Below are the code and all the weights of a small trained network. Each question names an input and a class and asks about switching units off, where a switched-off unit gives its printed mean instead of its output.

import numpy as np


def w(rows, s, z=0):
    codes = np.array(rows[::2]) - 128.0
    scale = np.full(codes.shape[1], s)
    scale[-1] = z or s
    return codes * scale


def f(y):
    return np.maximum(y, 0)


def log_softmax(a):
    a = a - a.max(-1, keepdims=True)
    return a - np.log(np.exp(a).sum(-1, keepdims=True))


def net(x, mask):
    res = np.array(x, float).reshape(1, 5) / 4 @ E
    y = f(res @ A[0][:, :-1].T + A[0][:, -1])
    res = res + np.where(mask, y, B[0][:, -1]) @ B[0][:, :-1]
    return log_softmax(res[-1] @ U[:, :-1].T + U[:, -1])


A, B = {}, {}
E = w([
[177,32,83,113],'x0',
[136,66,169,224],'x1',
[5,90,169,88],'x2',
[159,73,234,153],'x3',
[223,179,174,2],'x4',
],0.0095)
A[0] = w([
[169,76,102,126,141],'n1',
[185,27,119,63,124],'n2',
[57,61,108,189,117],'n3',
[185,117,252,156,192],'n4',
[174,187,202,150,254],'n5',
[97,160,215,91,223],'n6',
[141,152,74,100,129],'n7',
[167,203,103,128,7],'n8',
[172,184,41,137,169],'n9',
[100,123,200,69,192],'n10',
[163,121,30,168,132],'n11',
],0.013,0.0052)
B[0] = w([
[142,64,181,78,184],'n1',
[149,11,196,91,217],'n2',
[26,148,158,204,248],'n3',
[197,88,77,208,242],'n4',
[242,114,121,159,229],'n5',
[201,156,185,18,220],'n6',
[89,186,152,170,179],'n7',
[124,173,100,162,173],'n8',
[102,254,117,120,222],'n9',
[182,141,135,75,210],'n10',
[130,158,214,7,217],'n11',
],0.0086,0.012)
U = w([
[90,209,102,82,151],'0',
[172,140,139,179,157],'1',
[104,134,219,54,134],'2',
[195,94,186,73,180],'3',
[64,36,129,212,126],'4',
[127,86,7,120,3],'5',
],0.012,0.0064)

Each question gives the input, the list of numbers given to net, and the class t.
The units are the neurons (one row each of A and B). Each row of codes is followed by its name. A weight is (code - 128) times the scale printed after its matrix; where a second scale follows, it is the last column's (A, B and U).
mask holds one flag per neuron, in row order. A switched-off neuron (its flag False) gives its mean, the last column of its row in B, instead of its output. The means were averaged over made-up inputs and are rounded, as every weight is.
A unit's drop is (log p(t) with every unit on - log p(t) with that unit switched off) / (log p(t) with every unit on - log p(t) with every unit switched off).
The circuit of an input: a set's keep is (log p(t) with only the set's units on - log p(t) with every unit switched off) / (log p(t) with every unit on - log p(t) with every unit switched off). Starting from all 11 units, units are removed one at a time, each time the one whose removal leaves the highest keep (on an exact tie, the one counted first), for as long as the keep stays at least 0.8.
units of the circuit, in order: the units of the circuit, biggest drop first
k most important neurons: the k neurons with the biggest drops, biggest first
input [8,-5,3,-5,-7], class 2: units of the circuit, in order	(n11)
input [6,-5,7,-5,-4], class 4: 4 most important neurons	(n6; n9; n3; n10)
input [7,-5,-1,-1,6], class 2: 3 most important neurons	(n4; n5; n7)
input [0,6,6,-5,0], class 4: units of the circuit, in order	(n11; n3)
input [-8,-4,-5,2,2], class 1: units of the circuit, in order	(n11; n8)
input [-2,1,-8,3,6], class 1: 3 most important neurons	(n4; n11; n8)
input [-4,4,-2,-4,4], class 0: 3 most important neurons	(n2; n4; n9)
input [-2,5,-4,-2,3], class 1: units of the circuit, in order	(n6; n2)
input [-1,-1,-4,3,-2], class 1: 2 most important neurons	(n6; n2)
input [6,-6,-1,-2,-8], class 0: units of the circuit, in order	(n2; n9)
input [-6,-1,5,-2,2], class 3: units of the circuit, in order	(n3; n9)
input [7,0,3,-6,-1], class 2: 2 most important neurons	(n11; n4)
input [-2,-3,3,-3,6], class 0: 3 most important neurons	(n2; n11; n1)
input [8,0,4,-5,-3], class 4: units of the circuit, in order	(n3)
input [-1,-7,-1,1,-7], class 0: 2 most important neurons	(n2; n4)
input [3,-5,1,-2,-3], class 0: 2 most important neurons	(n2; n6)
input [0,-3,-7,6,2], class 1: units of the circuit, in order	(n4; n11)
input [6,2,-4,-7,-4], class 2: 2 most important neurons	(n11; n1)
input [7,5,-8,-2,-2], class 2: 4 most important neurons	(n11; n5; n9; n4)
input [-4,4,-3,2,-4], class 4: units of the circuit, in order	(n6; n9)
input [4,-6,-2,1,-1], class 2: units of the circuit, in order	(n4; n5)
input [-7,7,-4,-7,3], class 0: units of the circuit, in order	(n9)
input [-2,0,0,4,-1], class 1: 4 most important neurons	(n11; n2; n1; n4)
input [4,-7,-3,2,-5], class 2: units of the circuit, in order	(n4; n5)
input [-4,-5,-4,7,-2], class 1: 4 most important neurons	(n11; n2; n4; n1)
input [8,-1,-4,-8,3], class 2: 2 most important neurons	(n2; n11)
input [-5,-2,4,-6,-7], class 4: units of the circuit, in order	(n3)
